Here is a tiny trained network, its code and every weight. The questions are about switching its units off for an input and a class, where a switched-off unit gives its printed mean instead of its output.

import numpy as np


def w(rows, s, z=0):
    codes = np.array(rows[::2]) - 128.0
    scale = np.full(codes.shape[1], s)
    scale[-1] = z or s
    return codes * scale


def f(y):
    return np.maximum(y, 0)


def log_softmax(a):
    a = a - a.max(-1, keepdims=True)
    return a - np.log(np.exp(a).sum(-1, keepdims=True))


def net(x, mask):
    res = np.array(x, float).reshape(1, 7) / 4 @ E
    y = f(res @ A[0][:, :-1].T + A[0][:, -1])
    res = res + np.where(mask, y, B[0][:, -1]) @ B[0][:, :-1]
    return log_softmax(res[-1] @ U[:, :-1].T + U[:, -1])


A, B = {}, {}
E = w([
[121,162,105,170,159,81,107,156,163,218,214],'x0',
[36,126,199,159,116,53,110,152,83,25,189],'x1',
[132,5,109,61,126,209,153,129,75,121,169],'x2',
[77,106,106,95,125,209,70,31,110,88,165],'x3',
[139,129,81,73,14,137,42,92,147,99,106],'x4',
[229,150,135,106,114,55,95,138,173,46,116],'x5',
[168,76,254,105,174,52,41,60,67,156,95],'x6',
],0.0091)
A[0] = w([
[207,114,177,109,39,110,90,136,134,35,107,252],'neuron 0',
[118,94,113,5,66,95,104,44,161,17,140,109],'neuron 1',
[117,171,67,157,45,111,134,124,199,170,154,103],'neuron 2',
[254,136,116,114,145,137,117,136,180,206,60,120],'neuron 3',
[102,185,84,214,163,68,194,204,186,98,165,111],'neuron 4',
[21,140,183,183,209,95,129,83,38,130,131,229],'neuron 5',
[82,149,52,128,29,158,91,107,150,159,144,52],'neuron 6',
[179,181,142,141,87,67,209,106,151,99,44,68],'neuron 7',
[182,83,93,109,65,124,100,84,168,44,169,123],'neuron 8',
[133,103,63,148,150,170,153,81,137,228,169,189],'neuron 9',
],0.0075,0.0034)
B[0] = w([
[144,182,76,188,162,64,93,137,2,67,118,244],'neuron 0',
[114,213,91,120,188,175,81,122,48,48,138,234],'neuron 1',
[66,159,131,123,129,114,92,153,221,157,91,206],'neuron 2',
[225,130,121,89,166,84,153,144,161,153,60,229],'neuron 3',
[127,135,142,186,178,137,191,167,189,86,241,246],'neuron 4',
[82,49,212,129,129,133,88,93,137,156,145,224],'neuron 5',
[79,165,56,85,43,142,64,143,159,138,103,196],'neuron 6',
[139,166,128,171,133,109,146,117,149,113,73,197],'neuron 7',
[113,166,96,87,158,115,93,175,115,73,147,204],'neuron 8',
[193,97,98,45,101,174,141,87,169,182,196,209],'neuron 9',
],0.0081,0.012)
U = w([
[83,57,85,79,75,254,198,75,79,119,138,217],'0',
[222,121,90,36,159,116,134,100,148,193,121,75],'1',
[90,179,46,95,30,155,100,145,197,154,103,23],'2',
[116,186,82,120,135,122,74,116,39,58,121,201],'3',
[183,158,125,150,128,49,155,133,126,115,12,29],'4',
[101,108,249,167,137,43,53,59,96,162,140,189],'5',
[151,60,114,108,95,55,184,201,41,133,178,246],'6',
[121,161,134,213,153,105,196,166,189,116,184,68],'7',
],0.0092,0.0012)

Each question gives the input, the list of numbers given to net, and the class t.
The units are the neurons (one row each of A and B). Each row of codes is followed by its name. A weight is (code - 128) times the scale printed after its matrix; where a second scale follows, it is the last column's (A, B and U).
mask holds one flag per neuron, in row order. A switched-off neuron (its flag False) gives its mean, the last column of its row in B, instead of its output. The means were averaged over made-up inputs and are rounded, as every weight is.
A unit's drop is (log p(t) with every unit on - log p(t) with that unit switched off) / (log p(t) with every unit on - log p(t) with every unit switched off).
The circuit of an input: a set's keep is (log p(t) with only the set's units on - log p(t) with every unit switched off) / (log p(t) with every unit on - log p(t) with every unit switched off). Starting from all 10 units, units are removed one at a time, each time the one whose removal leaves the highest keep (on an exact tie, the one counted first), for as long as the keep stays at least 0.8.
units of the circuit, in order: the units of the circuit, biggest drop first
most important unit: the unit with the biggest drop
k most important neurons: the k neurons with the biggest drops, biggest first
drop when u is switched off: that unit's drop, to one decimal
input [-2,-4,8,-5,-2,7,-2], class 4: units of the circuit, in order -> [neuron 9; neuron 0; neuron 3]
input [-3,-8,-4,6,5,1,8], class 3: 2 most important neurons -> [neuron 1; neuron 0]
input [-2,-5,4,6,-6,-3,8], class 0: most important unit -> neuron 9
input [-4,0,1,2,8,2,-8], class 3: 2 most important neurons -> [neuron 1; neuron 0]
input [-5,-6,1,-6,1,2,-7], class 4: units of the circuit, in order -> [neuron 3; neuron 7]
input [-7,-6,-4,-1,3,-6,3], class 1: units of the circuit, in order -> [neuron 0; neuron 3]
input [5,-4,4,-5,3,7,5], class 4: units of the circuit, in order -> [neuron 9; neuron 0; neuron 3]
input [4,0,7,4,0,3,-6], class 2: 2 most important neurons -> [neuron 6; neuron 5]
input [-2,2,-8,6,1,2,-6], class 2: 2 most important neurons -> [neuron 6; neuron 2]
input [8,-8,-8,-2,-6,-1,3], class 1: 2 most important neurons -> [neuron 3; neuron 9]
input [-2,2,-4,8,2,-8,1], class 0: drop when neuron 6 is switched off -> 0.1
input [0,8,-3,-1,-2,-7,-2], class 5: drop when neuron 5 is switched off -> 1.7
input [8,-3,1,4,-3,-3,3], class 1: drop when neuron 9 is switched off -> 1.8
input [-4,7,3,-5,-6,-3,2], class 5: units of the circuit, in order -> [neuron 5]
